Below are the code and all the weights of a small trained network. Each question names an input and a class and asks about switching units off, where a switched-off unit gives its printed mean instead of its output.

import numpy as np


def w(rows, s, z=0):
    codes = np.array(rows[::2]) - 128.0
    scale = np.full(codes.shape[1], s)
    scale[-1] = z or s
    return codes * scale


def norm(h):
    return h / np.sqrt((h * h).mean(-1, keepdims=True) + 1e-5)


def f(y):
    return y / 2 * (1 + np.tanh(0.7978845608 * (y + 0.044715 * y**3)))


def log_softmax(a):
    a = a - a.max(-1, keepdims=True)
    return a - np.log(np.exp(a).sum(-1, keepdims=True))


def net(x, mask):
    res = np.array(x, float).reshape(1, 2) / 4 @ E
    u = 0
    for l in range(4):
        y = f(norm(res) @ A[l][:, :-1].T + A[l][:, -1])
        res = res + np.where(mask[u : u + 5], y, B[l][:, -1]) @ B[l][:, :-1]
        u += 5
    return log_softmax(norm(res)[-1] @ U[:, :-1].T + U[:, -1])


A, B = {}, {}
E = w([
[123,94,252,99],'x0',
[146,146,181,215],'x1',
],0.0032)
A[0] = w([
[92,77,209,119,253],'0.n1',
[185,101,1,228,218],'0.n2',
[126,76,105,18,223],'0.n3',
[61,120,135,70,117],'0.n4',
[166,65,223,166,22],'0.n5',
],0.005,0.0025)
B[0] = w([
[107,102,85,35,232],'0.n1',
[150,253,68,240,252],'0.n2',
[105,206,168,223,215],'0.n3',
[136,192,121,159,143],'0.n4',
[234,55,11,253,166],'0.n5',
],0.0041,0.0036)
A[1] = w([
[57,235,153,148,4],'1.n1',
[3,164,117,58,192],'1.n2',
[122,122,215,157,108],'1.n3',
[92,232,229,145,76],'1.n4',
[162,194,23,221,208],'1.n5',
],0.0056,0.0033)
B[1] = w([
[129,36,117,102,146],'1.n1',
[120,199,170,130,168],'1.n2',
[104,101,1,102,133],'1.n3',
[69,51,132,42,147],'1.n4',
[219,214,63,177,255],'1.n5',
],0.0054,0.0066)
A[2] = w([
[189,135,130,254,55],'2.n1',
[124,22,214,121,124],'2.n2',
[100,206,207,69,2],'2.n3',
[232,63,160,139,15],'2.n4',
[80,105,98,113,138],'2.n5',
],0.006,0.0028)
B[2] = w([
[45,253,159,110,251],'2.n1',
[221,143,15,107,212],'2.n2',
[74,91,188,168,143],'2.n3',
[129,41,179,110,147],'2.n4',
[102,122,210,159,121],'2.n5',
],0.0048,0.003)
A[3] = w([
[60,126,49,91,133],'3.n1',
[224,10,47,150,98],'3.n2',
[77,138,228,164,4],'3.n3',
[110,235,137,193,222],'3.n4',
[3,94,211,24,165],'3.n5',
],0.0054,0.0023)
B[3] = w([
[186,114,246,152,131],'3.n1',
[142,38,103,42,184],'3.n2',
[112,62,190,45,120],'3.n3',
[172,200,61,148,253],'3.n4',
[77,189,255,50,192],'3.n5',
],0.0047,0.0049)
U = w([
[36,148,255,43,195],'0',
[187,241,22,198,252],'1',
[193,26,57,74,215],'2',
[24,49,153,212,4],'3',
],0.0056,0.0037)

Each question gives the input, the list of numbers given to net, and the class t.
The units are the neurons (one row each of A and B). Each row of codes is followed by its name. A weight is (code - 128) times the scale printed after its matrix; where a second scale follows, it is the last column's (A, B and U).
mask holds one flag per neuron, layer by layer. A switched-off neuron (its flag False) gives its mean, the last column of its row in B, instead of its output. The means were averaged over made-up inputs and are rounded, as every weight is.
A unit's drop is (log p(t) with every unit on - log p(t) with that unit switched off) / (log p(t) with every unit on - log p(t) with every unit switched off).
The circuit of an input: a set's keep is (log p(t) with only the set's units on - log p(t) with every unit switched off) / (log p(t) with every unit on - log p(t) with every unit switched off). Starting from the 12 units with the biggest drops (on a tie, the unit counted first), units are removed one at a time, each time the one whose removal leaves the highest keep (on an exact tie, the one counted first), for as long as the keep stays at least 0.8.
circuit, biggest first: the units of the circuit, biggest drop first
k most important neurons: the k neurons with the biggest drops, biggest first
top k neurons in layer l: the k neurons of layer l with the biggest drops, biggest first
drop of u: that unit's drop, to one decimal
input [1,1], class 2: 3 most important neurons => (0.n3 0.n2 0.n1)
input [6,-3], class 0: circuit, biggest first => (1.n5)
input [6,0], class 2: 2 most important neurons => (0.n2 0.n5)
input [6,5], class 2: 2 most important neurons => (0.n2 1.n5)
input [1,0], class 2: 3 most important neurons => (0.n5 0.n1 0.n2)
input [4,2], class 2: 2 most important neurons => (0.n2 1.n5)
input [4,-1], class 2: top 2 neurons in layer 2 => (2.n2 2.n1)
input [6,8], class 2: drop of 0.n2 => 1.1
input [7,8], class 2: drop of 2.n2 => 0.1
input [4,7], class 2: drop of 0.n3 => 1.0
